Below are the code and all the weights of a small trained network. Each question names an input and a target symbol and asks about switching units off, where a switched-off unit gives its printed mean instead of its output.

import numpy as np


def w(rows, s, z=0):
    codes = np.array(rows[::2]) - 128.0
    scale = np.full(codes.shape[1], s)
    scale[-1] = z or s
    return codes * scale


def norm(h):
    return h / np.sqrt((h * h).mean(-1, keepdims=True) + 1e-5)


def f(y):
    return np.maximum(y, 0)


def softmax(a):
    e = np.exp(a - a.max(-1, keepdims=True))
    return e / e.sum(-1, keepdims=True)


def log_softmax(a):
    a = a - a.max(-1, keepdims=True)
    return a - np.log(np.exp(a).sum(-1, keepdims=True))


def net(x, mask):
    ids = ['Ωαγεζμξ'.index(c) for c in x.split()]
    T = len(ids)
    res = E[ids] + P[:T]
    r = norm(res)
    for j in range(2):
        rows = slice(2 * j, 2 * j + 2)
        q, k, v = (r @ M[0][rows].T for M in (Q, K, V))
        z = softmax(np.where(np.tri(T) > 0, q @ k.T / 2**0.5, -1e9)) @ v
        o = O[0][rows]
        res = res + np.where(mask[j], z, o[:, -1]) @ o[:, :-1]
    y = f(norm(res) @ A[0][:, :-1].T + A[0][:, -1])
    res = res + np.where(mask[2:14], y, B[0][:, -1]) @ B[0][:, :-1]
    return log_softmax(norm(res)[-1] @ U[:, :-1].T + U[:, -1])


Q, K, V, O, A, B = {}, {}, {}, {}, {}, {}
E = w([
[144,218,190,156,135,108,132,119,233,101,69,37],'Ω',
[133,221,209,94,130,104,183,136,228,122,49,102],'α',
[118,249,187,141,73,151,146,198,182,131,152,86],'γ',
[69,118,126,231,101,129,121,162,198,207,102,227],'ε',
[204,47,107,168,20,136,161,64,135,89,166,118],'ζ',
[156,43,175,69,37,154,105,49,126,102,149,167],'μ',
[132,46,147,89,68,138,42,89,157,76,187,142],'ξ',
],0.019)
P = w([
[190,172,154,169,170,184,110,114,151,70,123,156],'0',
[122,147,186,167,132,159,128,131,118,68,158,150],'1',
[97,146,174,161,106,114,118,104,86,79,139,143],'2',
[120,176,130,146,78,95,97,124,71,105,102,123],'3',
[175,98,122,131,111,96,64,173,114,207,96,91],'4',
[114,134,137,119,127,64,129,84,100,174,199,110],'5',
[130,109,120,93,115,165,134,161,184,155,132,109],'6',
[76,100,131,98,149,208,171,136,197,112,142,100],'7',
[107,211,28,63,95,95,106,113,104,174,103,76],'8',
[117,113,143,133,90,155,142,146,145,90,50,151],'9',
[150,108,110,149,96,119,163,166,124,168,6,94],'10',
],0.024)
Q[0] = w([
[117,131,120,156,109,144,111,115,134,103,97,163],'head 1',
[155,85,99,109,160,115,136,125,103,115,146,157],'head 1',
[155,49,140,183,139,72,85,165,57,161,96,189],'head 2',
[145,113,61,89,142,65,109,93,130,253,176,130],'head 2',
],0.021)
K[0] = w([
[136,147,133,107,192,177,144,118,108,142,155,101],'head 1',
[180,164,207,193,110,127,110,124,129,112,111,145],'head 1',
[105,68,221,175,175,249,179,121,220,97,177,135],'head 2',
[45,138,216,190,119,34,158,67,93,97,192,133],'head 2',
],0.017)
V[0] = w([
[58,137,183,40,128,148,23,126,120,106,158,87],'head 1',
[91,154,115,145,184,88,4,144,191,67,134,122],'head 1',
[142,77,157,20,187,82,154,77,104,120,33,157],'head 2',
[163,109,125,141,154,42,160,107,161,86,124,3],'head 2',
],0.011)
O[0] = w([
[182,140,158,170,188,189,228,29,144,233,195,78,253],'head 1',
[124,139,82,80,83,176,97,30,180,194,147,181,179],'head 1',
[219,105,126,104,91,210,45,196,84,113,127,120,6],'head 2',
[150,71,224,245,77,72,115,125,128,128,108,201,41],'head 2',
],0.011,0.0046)
A[0] = w([
[137,74,50,63,142,176,144,75,59,81,141,106,95],'neuron 1',
[93,185,143,160,213,112,86,189,127,116,105,161,22],'neuron 2',
[144,78,146,169,102,132,113,129,97,156,149,174,149],'neuron 3',
[179,152,194,127,130,120,93,144,102,122,135,106,109],'neuron 4',
[197,68,45,75,163,217,105,127,7,95,166,115,25],'neuron 5',
[220,61,113,116,128,133,106,58,115,100,153,143,111],'neuron 6',
[92,133,112,154,107,91,142,186,105,98,57,119,115],'neuron 7',
[227,57,130,146,99,158,63,110,72,127,163,177,15],'neuron 8',
[84,111,92,184,120,155,136,173,92,215,139,233,137],'neuron 9',
[108,143,63,167,147,144,103,122,116,151,155,239,3],'neuron 10',
[155,165,172,113,183,80,163,198,85,93,130,69,98],'neuron 11',
[95,164,162,186,208,90,140,135,147,131,127,159,52],'neuron 12',
],0.019,0.011)
B[0] = w([
[137,126,94,176,137,122,153,161,146,134,145,164,245],'neuron 1',
[130,84,178,166,123,71,114,116,146,174,174,179,141],'neuron 2',
[113,159,118,101,134,113,130,146,145,110,142,116,195],'neuron 3',
[149,120,94,108,158,112,155,133,102,138,120,136,175],'neuron 4',
[252,122,195,83,124,32,127,138,165,140,81,172,214],'neuron 5',
[115,156,123,120,116,149,57,138,102,112,92,140,243],'neuron 6',
[76,152,124,110,120,152,147,96,174,132,115,124,161],'neuron 7',
[149,101,150,163,195,145,188,140,93,162,165,106,204],'neuron 8',
[74,104,101,139,123,96,161,124,187,154,109,150,209],'neuron 9',
[88,106,194,138,159,103,112,133,100,154,107,126,155],'neuron 10',
[119,117,153,183,165,151,131,134,93,126,116,122,170],'neuron 11',
[155,98,88,117,128,146,109,163,101,127,133,130,182],'neuron 12',
],0.03,0.012)
U = w([
[46,137,180,201,145,71,71,137,180,169,117,181,1],'Ω',
[106,116,106,145,161,134,106,141,70,105,108,84,208],'α',
[152,80,150,99,44,150,129,7,144,154,187,89,240],'γ',
[136,167,14,125,145,113,159,158,185,116,174,165,11],'ε',
[85,191,115,35,69,100,89,153,173,55,92,62,235],'ζ',
[185,119,121,60,135,69,99,129,168,120,92,183,130],'μ',
[126,139,60,182,95,165,1,101,154,122,101,169,100],'ξ',
],0.0074,0.0047)

Each question gives the input, a string of symbols that net reads in full, and the target symbol t.
The units are the heads (2 rows each of Q, K, V and O) and the neurons (one row each of A and B). Each row of codes is followed by its name. A weight is (code - 128) times the scale printed after its matrix; where a second scale follows, it is the last column's (O, A, B and U).
mask holds one flag per unit, heads first, then neurons. A switched-off unit (its flag False) gives its mean, the last column of its rows in O or B, instead of its output. The means were averaged over made-up inputs and are rounded, as every weight is.
A unit's drop is (log p(t) with every unit on - log p(t) with that unit switched off) / (log p(t) with every unit on - log p(t) with every unit switched off).
The circuit of an input: a set's keep is (log p(t) with only the set's units on - log p(t) with every unit switched off) / (log p(t) with every unit on - log p(t) with every unit switched off). Starting from the 12 units with the biggest drops (on a tie, the unit counted first), units are removed one at a time, each time the one whose removal leaves the highest keep (on an exact tie, the one counted first), for as long as the keep stays at least 0.8.
circuit, biggest first: the units of the circuit, biggest drop first
unit that matters most: the unit with the biggest drop
k most important neurons: the k neurons with the biggest drops, biggest first
heads that matter: for each layer, one digit per head in row order, 1 if its drop is at least 0.15 and else 0, layers parted by /
input ξ α μ γ μ ε μ, target γ: heads that matter => 01
input α μ ζ Ω μ γ, target α: circuit, biggest first => [head 1; neuron 11]
input γ ε ζ, target γ: circuit, biggest first => [head 2; neuron 1; neuron 6; neuron 9]
input ε ε μ μ ε ζ ε μ ξ, target ζ: unit that matters most => head 2
input μ Ω Ω Ω ζ ξ, target Ω: heads that matter => 11
input α μ α μ μ α ζ ζ γ, target Ω: circuit, biggest first => [head 1; neuron 2; neuron 11]
input μ γ ε Ω, target ζ: 3 most important neurons => [neuron 1; neuron 8; neuron 7]
input ξ μ γ ξ, target ξ: circuit, biggest first => [neuron 6; neuron 5]
input μ μ Ω μ ε ζ μ ξ, target ε: circuit, biggest first => [neuron 1; head 2]
input ζ μ ξ, target ζ: heads that matter => 00
input Ω α μ ζ γ γ ε ε μ ε, target ε: heads that matter => 11
input α ε μ ε μ μ ζ, target ε: circuit, biggest first => [head 2; neuron 1]
input ε Ω ζ Ω μ α μ ξ μ Ω, target γ: circuit, biggest first => [head 1; neuron 1; neuron 6]
input γ Ω α, target ε: circuit, biggest first => [neuron 5; neuron 12]
input μ ε ξ α ε ζ, target ξ: heads that matter => 00
input ζ μ α ε γ μ ξ μ, target γ: heads that matter => 01
input Ω μ ζ μ Ω ξ ζ ζ α μ μ, target ζ: heads that matter => 01
input ε ζ ε ζ, target ε: circuit, biggest first => [head 2]
input ξ γ μ Ω ξ ε ζ, target Ω: 3 most important neurons => [neuron 6; neuron 8; neuron 5]
input Ω μ α ξ μ ξ, target α: 3 most important neurons => [neuron 8; neuron 6; neuron 5]
input μ ε ξ ξ μ μ α ε α Ω ξ, target ε: circuit, biggest first => [head 2; neuron 1]
input μ μ Ω, target α: unit that matters most => neuron 11
input ε γ ζ Ω Ω α μ μ α, target α: circuit, biggest first => [head 1; neuron 11; neuron 5]
